Below are the code and all the weights of a small trained network. Each question names an input and a target symbol and asks about switching units off, where a switched-off unit gives its printed mean instead of its output.

import numpy as np


def w(rows, s, z=0):
    codes = np.array(rows[::2]) - 128.0
    scale = np.full(codes.shape[1], s)
    scale[-1] = z or s
    return codes * scale


def f(y):
    return np.maximum(y, 0)


def softmax(a):
    e = np.exp(a - a.max(-1, keepdims=True))
    return e / e.sum(-1, keepdims=True)


def log_softmax(a):
    a = a - a.max(-1, keepdims=True)
    return a - np.log(np.exp(a).sum(-1, keepdims=True))


def net(x, mask):
    ids = ['αβγδεηθλμξπστφψω'.index(c) for c in x.split()]
    T = len(ids)
    res = E[ids] + P[:T]
    u = 0
    for l in range(2):
        q, k, v = (res @ M[l].T for M in (Q, K, V))
        z = softmax(np.where(np.tri(T) > 0, q @ k.T / 2**0.5, -1e9)) @ v
        res = res + np.where(mask[u], z, O[l][:, -1]) @ O[l][:, :-1]
        u += 1
        y = f(res @ A[l][:, :-1].T + A[l][:, -1])
        res = res + np.where(mask[u : u + 8], y, B[l][:, -1]) @ B[l][:, :-1]
        u += 8
    return log_softmax(res[-1] @ U[:, :-1].T + U[:, -1])


Q, K, V, O, A, B = {}, {}, {}, {}, {}, {}
E = w([
[241,184,217,163],'α',
[56,89,40,155],'β',
[214,82,226,138],'γ',
[152,196,100,163],'δ',
[161,189,98,207],'ε',
[59,88,67,72],'η',
[236,155,169,238],'θ',
[223,122,211,87],'λ',
[60,183,68,62],'μ',
[119,207,51,178],'ξ',
[207,132,83,173],'π',
[102,149,1,222],'σ',
[139,136,134,92],'τ',
[154,45,170,169],'φ',
[159,94,103,239],'ψ',
[151,27,170,55],'ω',
],0.0098)
P = w([
[160,94,129,130],'0',
[190,135,70,92],'1',
[94,109,205,159],'2',
[226,157,24,69],'3',
[10,167,250,156],'4',
[211,237,104,63],'5',
],0.013)
Q[0] = w([
[86,34,134,200],'0.h0',
[2,160,241,175],'0.h0',
],0.0064)
K[0] = w([
[182,26,102,114],'0.h0',
[237,199,2,64],'0.h0',
],0.0074)
V[0] = w([
[111,46,120,133],'0.h0',
[103,1,123,157],'0.h0',
],0.0097)
O[0] = w([
[46,252,183,111,164],'0.h0',
[172,194,123,128,254],'0.h0',
],0.015,0.00062)
A[0] = w([
[155,114,183,75,118],'0.n0',
[140,139,164,95,186],'0.n1',
[98,91,110,63,10],'0.n2',
[135,164,154,254,164],'0.n3',
[164,159,100,187,54],'0.n4',
[157,113,105,84,250],'0.n5',
[144,113,181,44,91],'0.n6',
[113,173,165,139,218],'0.n7',
],0.0083,0.002)
B[0] = w([
[67,213,137,69,191],'0.n0',
[76,31,141,88,199],'0.n1',
[143,87,124,88,147],'0.n2',
[77,109,100,223,255],'0.n3',
[68,97,131,217,219],'0.n4',
[207,175,116,73,245],'0.n5',
[77,129,107,2,187],'0.n6',
[20,207,183,131,229],'0.n7',
],0.0052,0.0037)
Q[1] = w([
[2,52,186,131],'1.h0',
[16,65,245,175],'1.h0',
],0.0074)
K[1] = w([
[254,147,48,150],'1.h0',
[245,230,47,75],'1.h0',
],0.0076)
V[1] = w([
[184,117,248,93],'1.h0',
[147,124,140,249],'1.h0',
],0.012)
O[1] = w([
[1,81,57,130,151],'1.h0',
[93,73,244,179,249],'1.h0',
],0.015,0.0016)
A[1] = w([
[147,128,183,178,253],'1.n0',
[176,128,44,63,226],'1.n1',
[179,57,72,127,153],'1.n2',
[254,102,112,230,253],'1.n3',
[52,3,175,32,114],'1.n4',
[229,47,138,96,156],'1.n5',
[236,108,105,149,213],'1.n6',
[224,153,32,42,89],'1.n7',
],0.0077,0.0032)
B[1] = w([
[139,181,79,85,253],'1.n0',
[170,75,147,173,245],'1.n1',
[146,99,196,208,163],'1.n2',
[104,107,115,1,252],'1.n3',
[144,149,113,205,196],'1.n4',
[80,82,104,65,198],'1.n5',
[110,74,145,72,197],'1.n6',
[158,141,164,197,248],'1.n7',
],0.0061,0.011)
U = w([
[115,71,119,190,100],'α',
[153,237,143,117,92],'β',
[16,129,89,79,122],'γ',
[127,84,107,108,132],'δ',
[111,99,136,111,145],'ε',
[212,209,124,182,119],'η',
[143,95,192,215,96],'θ',
[131,93,67,156,147],'λ',
[254,94,120,186,80],'μ',
[132,94,97,70,75],'ξ',
[113,139,132,122,147],'π',
[139,167,147,77,48],'σ',
[180,121,98,175,255],'τ',
[18,216,156,121,183],'φ',
[154,194,209,186,82],'ψ',
[129,200,59,108,130],'ω',
],0.0067,0.0044)

Each question gives the input, a string of symbols that net reads in full, and the target symbol t.
The units are the heads (2 rows each of Q, K, V and O) and the neurons (one row each of A and B). Each row of codes is followed by its name. A weight is (code - 128) times the scale printed after its matrix; where a second scale follows, it is the last column's (O, A, B and U).
mask holds one flag per unit, layer by layer, with each layer's heads first. A switched-off unit (its flag False) gives its mean, the last column of its rows in O or B, instead of its output. The means were averaged over made-up inputs and are rounded, as every weight is.
A unit's drop is (log p(t) with every unit on - log p(t) with that unit switched off) / (log p(t) with every unit on - log p(t) with every unit switched off).
The circuit of an input: a set's keep is (log p(t) with only the set's units on - log p(t) with every unit switched off) / (log p(t) with every unit on - log p(t) with every unit switched off). Starting from the 12 units with the biggest drops (on a tie, the unit counted first), units are removed one at a time, each time the one whose removal leaves the highest keep (on an exact tie, the one counted first), for as long as the keep stays at least 0.8.
units of the circuit, in order: the units of the circuit, biggest drop first
unit that matters most: the unit with the biggest drop
top k neurons: the k neurons with the biggest drops, biggest first
top k neurons in layer l: the k neurons of layer l with the biggest drops, biggest first
drop when u is switched off: that unit's drop, to one decimal
input γ θ δ, target θ: units of the circuit, in order => [1.h0; 0.n3]
input σ σ τ ψ φ, target ψ: units of the circuit, in order => [1.h0]
input λ θ λ, target θ: top 3 neurons => [1.n4; 1.n3; 0.n1]
input τ η λ φ ω λ, target ω: units of the circuit, in order => [1.h0; 0.h0; 0.n6]
input φ ψ θ θ μ, target θ: units of the circuit, in order => [0.h0; 1.h0; 0.n4]
input θ τ β ε, target β: units of the circuit, in order => [0.h0; 1.h0; 1.n3]
input τ τ φ σ, target φ: units of the circuit, in order => [0.h0; 1.h0]
input φ θ ε, target θ: units of the circuit, in order => [1.h0; 0.n3]
input τ τ α η α φ, target α: units of the circuit, in order => [1.h0; 0.h0; 1.n4]
input ψ δ δ γ ξ, target γ: units of the circuit, in order => [1.h0; 0.n5; 0.n3]
input η γ λ ω ω, target ω: units of the circuit, in order => [1.h0; 0.n6]
input φ ε σ η, target σ: top 2 neurons => [1.n3; 0.n3]
input ψ η ε σ ξ θ, target ξ: top 2 neurons => [1.n3; 1.n5]
input γ ε β α, target β: unit that matters most => 0.h0
input τ ξ ε θ γ, target θ: top 2 neurons in layer 1 => [1.n4; 1.n3]
input μ ε β γ μ, target γ: top 2 neurons in layer 1 => [1.n7; 1.n2]
input ξ β ξ π, target ξ: top 4 neurons in layer 1 => [1.n3; 1.n5; 1.n6; 1.n7]
input ω ψ ω ε σ α, target σ: top 2 neurons in layer 0 => [0.n3; 0.n5]
input φ ψ π, target ψ: drop when 0.h0 is switched off => 0.6
input β α λ ψ, target λ: drop when 1.n0 is switched off => 0.0
